(156, 108, 111, 102, 106) --> 111
(140, 114, 138, 126, 149, 154) --> 138
(102, 131, 127, 129, 130, 109, 121) --> 127
(125, 157, 153, 125, 111) --> 153
(142, 121, 101, 99) --> 101
(128, 124, 104, 140, 105, 133) --> 104
---
[[139 134 140 145 149 108 114 125]
 [115 132 130 150 122 144 114 113]
 [137 119 136 146 136 132 108 148]
 [105 113 114 141 143 105 129 107]
 [132 138 147 134 122 142 141 148]]
148

[[132 131 146 130 117 128 109 121 122 118 117 136 129 140 124 142]
 [135 127 133 137 133 139 120 103 138 122 130 129 131 123 133 144]
 [135 123 128 132 122 134 125 147 130 122 125 124 133 132 136 124]
 [121 120 131 116 121 128 146 126 135 137 130 121 133 126 120 123]
 [137 126 128 137 128 133 120 142 127 119 124 127 126 128 138 130]
 [129 120 129 124 117 133 136 144 134 129 128 121 138 133 129 119]
 [134 129 129 138 137 129 123 125 125 120 123 129 118 120 134 139]
 [133 136 153 118 126 131 113 119 123 127 117 132 130 137 117 130]
 [110 108 134 127 101 100 142 116 125 136 120 136 127 126 119 133]
 [131 130 112 118 118 125 142 136 121 132 123 125 131 124 136 120]
 [134 138 153 113 128 133 117 125 124 133 121 135 134 134 112 126]
 [143 128 114 123 120 138 135 113 130 127 123 123 134 115 141 131]]
131

[[123 129 132 127 135 129 115 127 129]
 [131 126 138 124 126 124 134 125 114]
 [124 125 133 133 125 131 124 138 125]
 [131 127 141 119 125 122 121 124 127]
 [129 136 106 110 106 126 110 128 110]
 [132 128 139 120 123 125 117 125 128]
 [122 131 133 135 126 130 124 139 122]
 [127 136 127 132 131 123 121 124 128]
 [134 141 106 108 102 136 121 135 126]
 [133 141 131 139 132 136 131 140 122]]
122

[[134 114 137 136 127 144 114 138 153 138 108]
 [143 115 129 104 142 106 109 112 131 134 105]
 [120 112 147 127 138 134 120 152 150 149 143]
 [107 137 144 135 118 132 111 125 130 147 112]
 [112 104 114 126 105 140 126 119 149 140 140]
 [139 119 140 148 105 114 112 108 104 135 111]
 [111 148 134 118 111 136 120 125 117 116 131]
 [140 104 144 145 136 126 145 140 125 126 141]
 [106 149 150 130 128 147 135 144 124 145 113]
 [108 112 142 123 151 126 116 147 106 134 151]
 [147 136 117 120 115 152 146 111 111 117 121]]
121

[[142 142 126 125 125 122 143 123 128 142 141 124 141]
 [124 138 148 117 148 119 138 118 113 138 123 148 122]
 [144 117 127 142 128 143 117 141 141 117 144 128 145]
 [151 141 117 130 116 126 141 127 136 140 151 116 151]
 [123 146 116 137 117 133 146 136 144 145 124 117 125]
 [137 138 138 119 138 120 138 120 119 138 136 137 135]
 [142 135 117 137 117 134 136 136 143 135 143 117 143]
 [116 128 147 129 147 132 128 130 123 128 115 148 115]
 [124 118 144 135 144 140 118 137 129 118 124 145 125]]
125

[[155 155 155 155 152 100 125 100 113 153 120 137 152 155]
 [106 106 107 106 149 107 145 108 139 150 144 148 148 108]
 [104 104 105 105 152 111 129 112 123 153 129 142 151 105]
 [154 154 154 154 108 105 152 105 153 108 151 155 108 154]
 [138 139 135 139 146 148 101 148 102 146 102  98 146 132]]
132

[[129 126 118 129 129 130 134 131 133 120 123 131 129 119]
 [126 140 136 129 127 125 133 127 140 151 128 122 126 128]
 [125 131 124 132 124 122 138 131 139 139 142 122 124 124]
 [124 121 119 124 131 119 136 131 130 124 121 126 138 127]
 [111 123 130 134 124 132 147 147 120 119 144 115 141 121]
 [126 117 125 128 135 125 135 121 132 117 120 125 130 129]
 [118 130 138 134 120 142 132 141 124 126 140 122 130 128]
 [121 121 125 135 123 123 126 129 132 120 133 126 124 123]
 [137 117 127 132 115 133 127 120 123 139 133 128 130 142]
 [125 131 122 130 116 128 125 131 134 112 137 134 118 124]
 [124 122 119 119 139 122 130 129 121 127 126 123 135 129]
 [121 125 132 134 135 113 129 139 119 130 139 119 131 125]]
125

[[132 131 154 110 135 110 128 155 132 145 153 132 110]
 [124 124 154 121 128 121 124 154 127 135 153 124 122]
 [142 143 142 135 119 134 118 142 118 120 142 142 133]
 [143 144 112 150 129 150 135 112 130 121 113 143 149]
 [147 145 126 108 151 109 148 127 149 158 126 147 109]
 [139 138 152 108 134 108 127 153 132 145 152 139 108]
 [153 152 123 113 147 113 145 123 145 151 123 154 113]
 [137 136 129 126 139 126 138 129 138 140 129 137 127]
 [122 121 132 130 139 131 139 132 139 140 132 122 131]]
131
---
[[123 138 120 128]
 [142 152 125 132]] --> 132

[[113 154 113 156 135 148 153]
 [149 114 150 111 120 118 111]] --> 111

[[145 106 116 135 150 133]
 [105 146 138 120 104 122]] --> 122

[[130 125 132 124 124 129 126]
 [150 142 108 127 126 109 119]] --> 119

[[131 143 130 107 147]
 [133 146 128 107 147]] --> 147

[[127 124 156 143 155]
 [124 134 146 135 138]] --> 138

[[134 105 150 121 129 131]
 [110 157 104 129 114 137]] --> 137
---
[[122  98 148 115 156 150]
 [104 154 119 113 141 114]
 [106 135 126 120 148 134]] yields 115

[[104 130 147 135 124]
 [117 131 137 129 126]
 [138 128 120 124 129]] yields 147

[[123 107 122 107 128]
 [129 125 129 125 128]
 [138 139 103 120 117]] yields 122

[[151 100 102 150 125]
 [151 100 112 150 153]
 [122 104 102 150 154]] yields 102

[[127 127 127 131]
 [134 135 121 133]
 [138 143 106 139]] yields 127

[[112 115 133 106 117 129]
 [155 123 129 126 130 143]
 [123 122 119 112 129 126]] yields 106
---
[[132 127 122 120 130 129 128 122 122 126 131 127]
 [145 121 138 114 122 127 110 127 129 144 131 119]
 [133 130 125 126 120 134 131 122 122 122 127 133]
 [113 132 117 136 140 125 143 128 127 116 127 132]
 [125 127 128 129 133 125 128 130 131 130 128 126]
 [111 136 111 140 133 135 153 122 119 106 126 142]
 [127 131 118 127 126 134 138 121 120 117 128 134]
 [117 131 122 137 134 128 139 129 128 120 127 133]
 [119 134 119 136 131 129 141 127 126 114 125 134]] => 127

[[121 147 117 110 135 133 135 138 129 136 114 127]
 [131 145 126 119 122 137 130 120 122 127 145 141]
 [143 130 123 138 134 117 138 132 131 142 142 124]
 [140 126 129 118 119 136 151 152 104 136 148 119]
 [143 137 111 126 146 122 138 117 118 155 118 118]
 [144 138 120 124 138 120 137 140 132 136 136 118]] => 127

[[123 132 127 128 125 128 126 125 129 123 146 129 119 134 140]
 [119 118 131 126 139 137 133 130 125 135 132 127 120 119 144]
 [129 134 129 129 127 119 127 131 139 122 150 129 127 137 135]
 [132 137 125 129 117 124 122 122 126 122 126 129 129 136 119]
 [129 129 128 128 128 125 128 130 131 127 130 128 130 129 127]
 [137 128 127 129 125 126 128 129 126 131 102 127 142 124 106]
 [130 129 128 129 128 125 128 130 132 127 130 128 131 129 126]
 [128 126 127 127 125 135 127 123 117 131 108 127 128 122 120]] => 140

[[120 125 116 150 117 150 125 147 145 120 128 137 140 141 141]
 [149 127 143 115 140 118 144 114 123 148 142 108 128 127 110]
 [121 140 132 131 134 128 117 133 125 120 117 142 122 123 138]
 [126 147 145 117 146 113 116 121 112 124 113 140 111 111 131]
 [121 133 126 138 127 137 121 138 133 121 122 139 129 130 138]
 [137 126 132 128 131 130 136 127 131 137 136 120 132 132 122]
 [132 136 139 122 139 122 127 124 122 131 125 129 122 122 126]
 [130 132 132 130 132 130 127 130 129 129 127 130 128 128 130]
 [129 147 147 114 148 111 117 119 110 126 114 138 110 110 129]
 [129 127 126 137 126 137 131 135 136 130 132 128 134 135 131]] => 141

[[128 134 128 135 131 132 134 131 132 127 133]
 [128 135 129 134 124 135 132 125 125 135 129]
 [139 122 138 122 129 123 122 133 128 126 123]
 [149 112 149 108 117 117 108 127 114 137 109]
 [134 127 134 127 127 128 126 130 126 130 125]
 [130 133 132 131 119 134 128 121 120 140 125]
 [138 124 139 121 121 126 120 126 120 135 119]
 [130 131 130 132 132 130 132 132 132 126 131]
 [124 138 123 140 136 135 140 133 137 123 139]] => 133
---
[124, 103, 119, 120, 136, 156] result: 103
[[151, 124, 134, 137, 144, 146, 109], [111, 144, 112, 112, 118, 121, 139], [151, 112, 145, 142, 151, 152, 104]] result: 124
[137, 109, 133, 143, 143, 106] result: 109
[141, 122, 123, 146, 117, 119, 151] result: 122
[110, 109, 106, 115, 134, 130] result: 109
[[127, 123, 122, 105, 120], [130, 156, 117, 134, 129]] result: 123
[[142, 143, 125, 143, 135, 136], [140, 152, 123, 142, 133, 133], [128, 132, 132, 142, 132, 153]] result: 143
[[121, 98, 136, 113, 115], [126, 126, 127, 128, 129]] result: 98
---
[[108 120 103 130]
 [137 131 111 126]
 [125 118 103 131]] gives 125

[[119 126 128 117 121 123 131]
 [129 142 141 137 143 128 111]
 [132 117 106 130 109 131 123]] gives 132

[[131 129 127 129]
 [136 132 111 105]
 [130 143 130 121]] gives 130

[[127 123 135 126]
 [128 125 135 127]
 [132 127 142 149]] gives 132

[[137 136 157 140 143 135 130]
 [134 130 130 139 153 141 138]
 [137 137 153 137 128 136 130]] gives 137

[[146 128 128 144 137 136]
 [127 130 132 126 126 124]
 [128 129 150 114 125 122]] gives 128

[[137 122 116 131]
 [139 112 106 127]
 [128 128 120 127]] gives 128

[[118 143 120 139 143 116]
 [134 113 124 155 116 129]
 [128 110 131 155 110 136]] gives 128
